Here is a tiny trained network, its code and every weight. The questions are about switching its units off for an input and a target symbol, where a switched-off unit gives its printed mean instead of its output.

import numpy as np


def w(rows, s, z=0):
    codes = np.array(rows[::2]) - 128.0
    scale = np.full(codes.shape[1], s)
    scale[-1] = z or s
    return codes * scale


def norm(h):
    return h / np.sqrt((h * h).mean(-1, keepdims=True) + 1e-5)


def f(y):
    return np.maximum(y, 0)


def softmax(a):
    e = np.exp(a - a.max(-1, keepdims=True))
    return e / e.sum(-1, keepdims=True)


def log_softmax(a):
    a = a - a.max(-1, keepdims=True)
    return a - np.log(np.exp(a).sum(-1, keepdims=True))


def net(x, mask):
    ids = ['αβδημξφψω'.index(c) for c in x.split()]
    T = len(ids)
    res = E[ids] + P[:T]
    u = 0
    for l in range(2):
        r = norm(res)
        for j in range(2):
            rows = slice(2 * j, 2 * j + 2)
            q, k, v = (r @ M[l][rows].T for M in (Q, K, V))
            z = softmax(np.where(np.tri(T) > 0, q @ k.T / 2**0.5, -1e9)) @ v
            o = O[l][rows]
            res = res + np.where(mask[u + j], z, o[:, -1]) @ o[:, :-1]
        u += 2
        y = f(norm(res) @ A[l][:, :-1].T + A[l][:, -1])
        res = res + np.where(mask[u : u + 4], y, B[l][:, -1]) @ B[l][:, :-1]
        u += 4
    return log_softmax(norm(res)[-1] @ U[:, :-1].T + U[:, -1])


Q, K, V, O, A, B = {}, {}, {}, {}, {}, {}
E = w([
[108,117,149,160,40,237,152,94,111,157],'α',
[99,223,78,153,56,149,92,33,185,106],'β',
[89,140,82,183,123,160,81,99,145,98],'δ',
[181,45,145,122,207,72,202,176,156,248],'η',
[111,123,40,7,219,192,65,204,119,154],'μ',
[122,234,145,98,125,230,145,122,27,114],'ξ',
[146,137,135,108,59,132,43,27,117,78],'φ',
[111,119,106,122,92,26,230,181,61,82],'ψ',
[132,163,81,135,213,115,244,118,152,114],'ω',
],0.014)
P = w([
[199,87,83,219,177,147,85,179,103,141],'0',
[117,56,178,118,129,141,163,27,142,65],'1',
[117,95,134,97,70,153,160,4,128,165],'2',
[131,136,88,69,87,91,98,2,135,95],'3',
[95,104,156,85,81,103,119,52,134,138],'4',
[85,127,137,74,95,62,89,68,167,140],'5',
],0.0078)
Q[0] = w([
[145,102,137,147,100,106,112,101,153,146],'0.h0',
[247,193,101,134,169,95,149,223,41,164],'0.h0',
[47,197,143,77,126,125,128,134,22,133],'0.h1',
[139,151,121,64,182,103,165,255,84,107],'0.h1',
],0.0088)
K[0] = w([
[187,6,255,130,124,214,66,184,100,146],'0.h0',
[17,86,180,70,129,53,153,116,83,125],'0.h0',
[142,141,124,69,95,166,88,47,128,135],'0.h1',
[37,86,171,16,119,113,140,20,183,135],'0.h1',
],0.0071)
V[0] = w([
[105,199,177,89,132,131,67,104,159,150],'0.h0',
[36,161,97,158,133,36,254,172,159,100],'0.h0',
[143,111,89,75,84,66,102,97,178,149],'0.h1',
[175,148,170,109,179,125,54,83,207,196],'0.h1',
],0.0074)
O[0] = w([
[91,138,134,142,150,154,127,128,124,132,35],'0.h0',
[135,92,127,84,33,145,119,130,143,142,28],'0.h0',
[124,166,121,127,125,73,157,185,85,164,17],'0.h1',
[111,72,113,149,92,135,81,6,185,121,5],'0.h1',
],0.012,0.0032)
A[0] = w([
[129,144,158,38,211,254,53,220,156,97,114],'0.n0',
[77,160,107,185,45,63,116,92,82,89,39],'0.n1',
[75,70,167,186,134,149,160,83,130,85,62],'0.n2',
[171,119,79,153,110,220,105,109,204,88,2],'0.n3',
],0.0059,0.0019)
B[0] = w([
[4,133,129,120,127,167,147,73,125,138,255],'0.n0',
[126,150,110,186,164,131,159,204,119,164,202],'0.n1',
[128,144,130,153,159,111,98,2,191,87,213],'0.n2',
[127,98,161,144,165,117,67,172,215,197,222],'0.n3',
],0.0099,0.0038)
Q[1] = w([
[100,112,115,56,155,153,161,166,91,113],'1.h0',
[154,104,168,165,163,133,187,144,158,88],'1.h0',
[98,131,124,1,178,130,199,162,40,154],'1.h1',
[56,133,119,178,186,190,48,108,99,127],'1.h1',
],0.0092)
K[1] = w([
[54,148,97,32,98,80,254,132,62,82],'1.h0',
[118,62,250,89,128,158,58,86,137,93],'1.h0',
[111,214,217,40,49,44,99,33,127,79],'1.h1',
[186,117,94,198,112,176,66,99,4,105],'1.h1',
],0.0058)
V[1] = w([
[44,103,120,206,87,74,70,222,15,138],'1.h0',
[111,148,125,175,30,92,75,165,140,164],'1.h0',
[72,156,91,164,161,205,218,162,254,160],'1.h1',
[82,190,162,47,112,142,213,122,143,216],'1.h1',
],0.0067)
O[1] = w([
[159,208,164,190,123,217,148,34,205,100,60],'1.h0',
[74,124,118,153,114,211,140,114,125,45,73],'1.h0',
[184,99,107,135,150,204,137,186,91,9,254],'1.h1',
[15,109,91,175,115,108,99,195,62,136,150],'1.h1',
],0.012,0.0064)
A[1] = w([
[209,73,147,100,50,141,38,138,254,137,4],'1.n0',
[200,175,155,211,186,117,129,75,78,107,151],'1.n1',
[223,103,96,165,172,10,244,150,51,80,203],'1.n2',
[146,79,70,254,67,91,68,89,175,163,139],'1.n3',
],0.0076,0.0037)
B[1] = w([
[169,251,213,120,201,157,116,167,73,120,151],'1.n0',
[55,185,107,124,7,102,126,109,77,238,200],'1.n1',
[167,65,55,190,111,188,223,199,217,206,255],'1.n2',
[47,74,211,52,49,44,180,156,139,74,156],'1.n3',
],0.011,0.0087)
U = w([
[209,118,86,186,155,157,223,193,168,167,130],'α',
[90,132,102,135,51,202,96,84,199,97,195],'β',
[227,191,151,111,167,139,110,124,167,154,207],'δ',
[114,122,210,72,106,40,140,137,157,105,174],'η',
[84,27,77,93,1,30,119,164,82,146,112],'μ',
[108,80,72,105,224,152,51,112,177,123,154],'ξ',
[109,174,99,137,156,38,137,57,129,233,93],'φ',
[56,203,137,160,202,94,164,178,36,145,136],'ψ',
[184,119,149,98,84,164,63,217,107,89,1],'ω',
],0.0095,0.0017)

Each question gives the input, a string of symbols that net reads in full, and the target symbol t.
The units are the heads (2 rows each of Q, K, V and O) and the neurons (one row each of A and B). Each row of codes is followed by its name. A weight is (code - 128) times the scale printed after its matrix; where a second scale follows, it is the last column's (O, A, B and U).
mask holds one flag per unit, layer by layer, with each layer's heads first. A switched-off unit (its flag False) gives its mean, the last column of its rows in O or B, instead of its output. The means were averaged over made-up inputs and are rounded, as every weight is.
A unit's drop is (log p(t) with every unit on - log p(t) with that unit switched off) / (log p(t) with every unit on - log p(t) with every unit switched off).
The circuit of an input: a set's keep is (log p(t) with only the set's units on - log p(t) with every unit switched off) / (log p(t) with every unit on - log p(t) with every unit switched off). Starting from all 12 units, units are removed one at a time, each time the one whose removal leaves the highest keep (on an exact tie, the one counted first), for as long as the keep stays at least 0.8.
circuit, biggest first: the units of the circuit, biggest drop first
unit that matters most: the unit with the biggest drop
top k neurons: the k neurons with the biggest drops, biggest first
heads that matter: for each layer, one digit per head in row order, 1 if its drop is at least 0.15 and else 0, layers parted by /
input α η β φ, target α: circuit, biggest first -> [0.h0, 1.n2]
input α ξ β, target α: circuit, biggest first -> [0.h0, 0.n0]
input η φ φ, target η: circuit, biggest first -> [1.n3, 0.h1, 1.n0, 1.h1]
input β μ β ξ μ, target ψ: circuit, biggest first -> [0.h0, 1.n2]
input μ η ξ ξ δ η, target μ: heads that matter -> 11 / 01
input φ ω ψ ψ μ, target β: heads that matter -> 10 / 10
input ψ ψ α ξ, target β: circuit, biggest first -> [1.h0, 0.h0]
input μ ω ξ ψ ξ, target β: circuit, biggest first -> [1.h0, 0.h0, 0.n1]
input δ δ β, target δ: circuit, biggest first -> [1.h1, 1.n0]
input ω ξ ω β δ, target ω: unit that matters most -> 0.h0
input β φ α ω μ α, target β: circuit, biggest first -> [1.h0, 0.h1, 0.n2]
input ω ψ μ ω μ, target μ: heads that matter -> 10 / 00
input β ξ β μ, target ψ: circuit, biggest first -> [1.n2, 0.h0]
input φ β β μ ξ ψ, target α: unit that matters most -> 0.n1
input δ η ψ ψ μ α, target δ: circuit, biggest first -> [1.h1, 1.n0]
input ω α η δ, target ω: top 2 neurons -> [0.n3, 1.n0]
input φ δ β α, target φ: circuit, biggest first -> [0.h0, 1.h1, 1.n1]
input ξ ψ ξ α φ, target ξ: circuit, biggest first -> [0.h1, 0.h0]
input φ μ φ, target φ: heads that matter -> 10 / 00
input η β β, target η: heads that matter -> 01 / 00
input ψ ψ φ β α, target ψ: unit that matters most -> 0.h1
input η η ξ η, target μ: heads that matter -> 11 / 11
input β φ μ, target φ: heads that matter -> 00 / 01
input ξ ξ β β ψ β, target ξ: heads that matter -> 11 / 10
